Here is a tiny trained network, its code and every weight. The questions are about switching its units off for an input and a class, where a switched-off unit gives its printed mean instead of its output.

import numpy as np


def w(rows, s, z=0):
    codes = np.array(rows[::2]) - 128.0
    scale = np.full(codes.shape[1], s)
    scale[-1] = z or s
    return codes * scale


def f(y):
    return y / 2 * (1 + np.tanh(0.7978845608 * (y + 0.044715 * y**3)))


def log_softmax(a):
    a = a - a.max(-1, keepdims=True)
    return a - np.log(np.exp(a).sum(-1, keepdims=True))


def net(x, mask):
    res = np.array(x, float).reshape(1, 8) / 4 @ E
    y = f(res @ A[0][:, :-1].T + A[0][:, -1])
    res = res + np.where(mask, y, B[0][:, -1]) @ B[0][:, :-1]
    return log_softmax(res[-1] @ U[:, :-1].T + U[:, -1])


A, B = {}, {}
E = w([
[126,127,129,128,130],'x0',
[128,124,130,127,126],'x1',
[128,123,133,130,129],'x2',
[129,132,123,125,126],'x3',
[246,172,132,83,220],'x4',
[111,116,214,23,93],'x5',
[200,2,84,105,73],'x6',
[54,13,87,78,250],'x7',
],0.0068)
A[0] = w([
[205,137,153,117,175,168],'neuron 1',
[160,184,98,68,194,162],'neuron 2',
[213,126,182,138,198,48],'neuron 3',
[170,108,114,251,164,252],'neuron 4',
[81,88,136,63,145,82],'neuron 5',
[194,130,114,85,157,22],'neuron 6',
[133,49,103,187,198,137],'neuron 7',
[138,163,178,149,189,87],'neuron 8',
[152,79,160,115,187,229],'neuron 9',
[194,59,120,146,107,175],'neuron 10',
[187,151,149,72,158,115],'neuron 11',
[79,198,137,123,148,89],'neuron 12',
[117,121,202,27,95,194],'neuron 13',
[79,151,136,119,185,91],'neuron 14',
[238,2,145,134,81,84],'neuron 15',
[177,146,161,151,62,80],'neuron 16',
[84,105,111,60,189,73],'neuron 17',
[191,64,95,114,74,72],'neuron 18',
[170,136,110,91,133,235],'neuron 19',
[56,204,152,136,167,54],'neuron 20',
[154,165,150,166,95,71],'neuron 21',
[151,181,97,132,66,149],'neuron 22',
[153,164,169,120,55,92],'neuron 23',
[201,159,128,39,170,75],'neuron 24',
[48,128,120,82,49,148],'neuron 25',
[91,190,187,169,182,63],'neuron 26',
[94,91,94,102,164,38],'neuron 27',
[130,133,199,11,113,184],'neuron 28',
[58,109,119,148,75,98],'neuron 29',
[69,86,114,100,184,108],'neuron 30',
],0.0089,0.0037)
B[0] = w([
[81,100,131,186,108,188],'neuron 1',
[100,117,119,144,101,202],'neuron 2',
[100,28,117,183,73,163],'neuron 3',
[84,254,60,103,141,245],'neuron 4',
[173,147,137,144,143,186],'neuron 5',
[127,41,126,132,73,140],'neuron 6',
[161,183,159,119,147,214],'neuron 7',
[111,68,107,103,48,165],'neuron 8',
[113,145,164,151,158,209],'neuron 9',
[101,147,131,81,88,193],'neuron 10',
[110,98,122,175,119,175],'neuron 11',
[139,88,138,73,87,193],'neuron 12',
[118,234,23,145,183,253],'neuron 13',
[162,127,167,68,135,172],'neuron 14',
[101,127,140,53,91,235],'neuron 15',
[174,134,183,144,195,188],'neuron 16',
[175,116,181,140,175,197],'neuron 17',
[132,133,151,70,99,182],'neuron 18',
[77,132,148,151,131,185],'neuron 19',
[141,66,106,42,4,216],'neuron 20',
[173,103,153,104,180,172],'neuron 21',
[155,148,184,132,157,203],'neuron 22',
[167,121,165,150,173,202],'neuron 23',
[114,73,125,164,94,190],'neuron 24',
[110,60,90,188,127,220],'neuron 25',
[140,89,153,61,75,209],'neuron 26',
[181,70,188,135,164,162],'neuron 27',
[110,206,34,135,149,253],'neuron 28',
[143,64,126,177,106,191],'neuron 29',
[177,157,172,143,170,213],'neuron 30',
],0.0077,0.0053)
U = w([
[147,112,159,9,75,79],'0',
[132,150,145,135,129,254],'1',
[138,184,88,138,142,128],'2',
[251,130,202,150,154,62],'3',
[107,66,133,210,94,59],'4',
[126,152,143,121,125,169],'5',
],0.013,0.0068)

Each question gives the input, the list of numbers given to net, and the class t.
The units are the neurons (one row each of A and B). Each row of codes is followed by its name. A weight is (code - 128) times the scale printed after its matrix; where a second scale follows, it is the last column's (A, B and U).
mask holds one flag per neuron, in row order. A switched-off neuron (its flag False) gives its mean, the last column of its row in B, instead of its output. The means were averaged over made-up inputs and are rounded, as every weight is.
A unit's drop is (log p(t) with every unit on - log p(t) with that unit switched off) / (log p(t) with every unit on - log p(t) with every unit switched off).
The circuit of an input: a set's keep is (log p(t) with only the set's units on - log p(t) with every unit switched off) / (log p(t) with every unit on - log p(t) with every unit switched off). Starting from the 12 units with the biggest drops (on a tie, the unit counted first), units are removed one at a time, each time the one whose removal leaves the highest keep (on an exact tie, the one counted first), for as long as the keep stays at least 0.8.
circuit, biggest first: the units of the circuit, biggest drop first
unit that matters most: the unit with the biggest drop
top k neurons: the k neurons with the biggest drops, biggest first
drop of u: that unit's drop, to one decimal
input [-8,1,2,6,6,-5,4,-1], class 4: unit that matters most	neuron 3
input [8,8,-4,1,8,-7,5,-5], class 4: top 2 neurons	[neuron 3; neuron 1]
input [-5,-6,-6,3,8,-2,5,-6], class 4: circuit, biggest first	[neuron 3; neuron 1; neuron 24]
input [-1,-8,-5,3,-8,7,-2,-6], class 4: top 3 neurons	[neuron 25; neuron 29; neuron 4]
input [3,-7,4,-1,-6,6,-1,-7], class 3: circuit, biggest first	[neuron 23; neuron 16]
input [7,-6,-5,-7,-3,-7,6,8], class 3: circuit, biggest first	[neuron 27; neuron 7]
input [-3,-4,3,-1,-8,-3,-6,0], class 4: circuit, biggest first	[neuron 29; neuron 25]
input [8,2,-3,-4,-2,-3,-4,2], class 0: top 2 neurons	[neuron 13; neuron 28]
input [0,4,2,7,3,4,-7,-3], class 0: circuit, biggest first	[neuron 20; neuron 26]
input [-6,8,-3,2,-4,-2,-5,-4], class 0: top 2 neurons	[neuron 20; neuron 13]
input [8,8,-3,-6,2,6,3,-4], class 2: circuit, biggest first	[neuron 13; neuron 28]
input [-8,-7,-6,-1,8,3,3,7], class 4: circuit, biggest first	[neuron 3; neuron 24; neuron 1]
input [3,-6,0,-3,8,-7,7,7], class 4: top 4 neurons	[neuron 3; neuron 1; neuron 6; neuron 24]
input [2,5,-7,-4,1,4,-4,8], class 3: top neuron	[neuron 17]
input [-8,6,3,-5,1,-2,5,-1], class 0: circuit, biggest first	[neuron 15; neuron 10]
input [-8,7,-6,-3,1,-2,2,-7], class 3: circuit, biggest first	[neuron 16; neuron 22]
input [2,2,-1,4,-2,6,-5,-2], class 2: top 3 neurons	[neuron 13; neuron 28; neuron 15]
input [-4,7,-5,8,8,-3,8,-1], class 0: top 4 neurons	[neuron 15; neuron 18; neuron 10; neuron 25]
input [4,1,1,-2,3,5,-8,2], class 0: top 2 neurons	[neuron 20; neuron 26]
input [6,-2,7,3,1,0,8,-6], class 0: circuit, biggest first	[neuron 15]
input [3,-8,1,-1,-1,-7,7,4], class 0: top 2 neurons	[neuron 15; neuron 13]
input [6,5,2,2,-6,7,6,-2], class 2: top 2 neurons	[neuron 13; neuron 28]
input [7,2,-3,-8,1,-7,-8,5], class 0: top 2 neurons	[neuron 20; neuron 26]
input [-4,-7,-3,8,7,8,3,-5], class 2: top 2 neurons	[neuron 13; neuron 28]
input [-5,-4,2,-7,2,2,-4,7], class 3: top 2 neurons	[neuron 17; neuron 30]
input [1,4,-2,3,0,5,-7,5], class 0: drop of neuron 12	0.2
input [5,8,-1,1,4,-3,3,8], class 3: drop of neuron 27	0.1
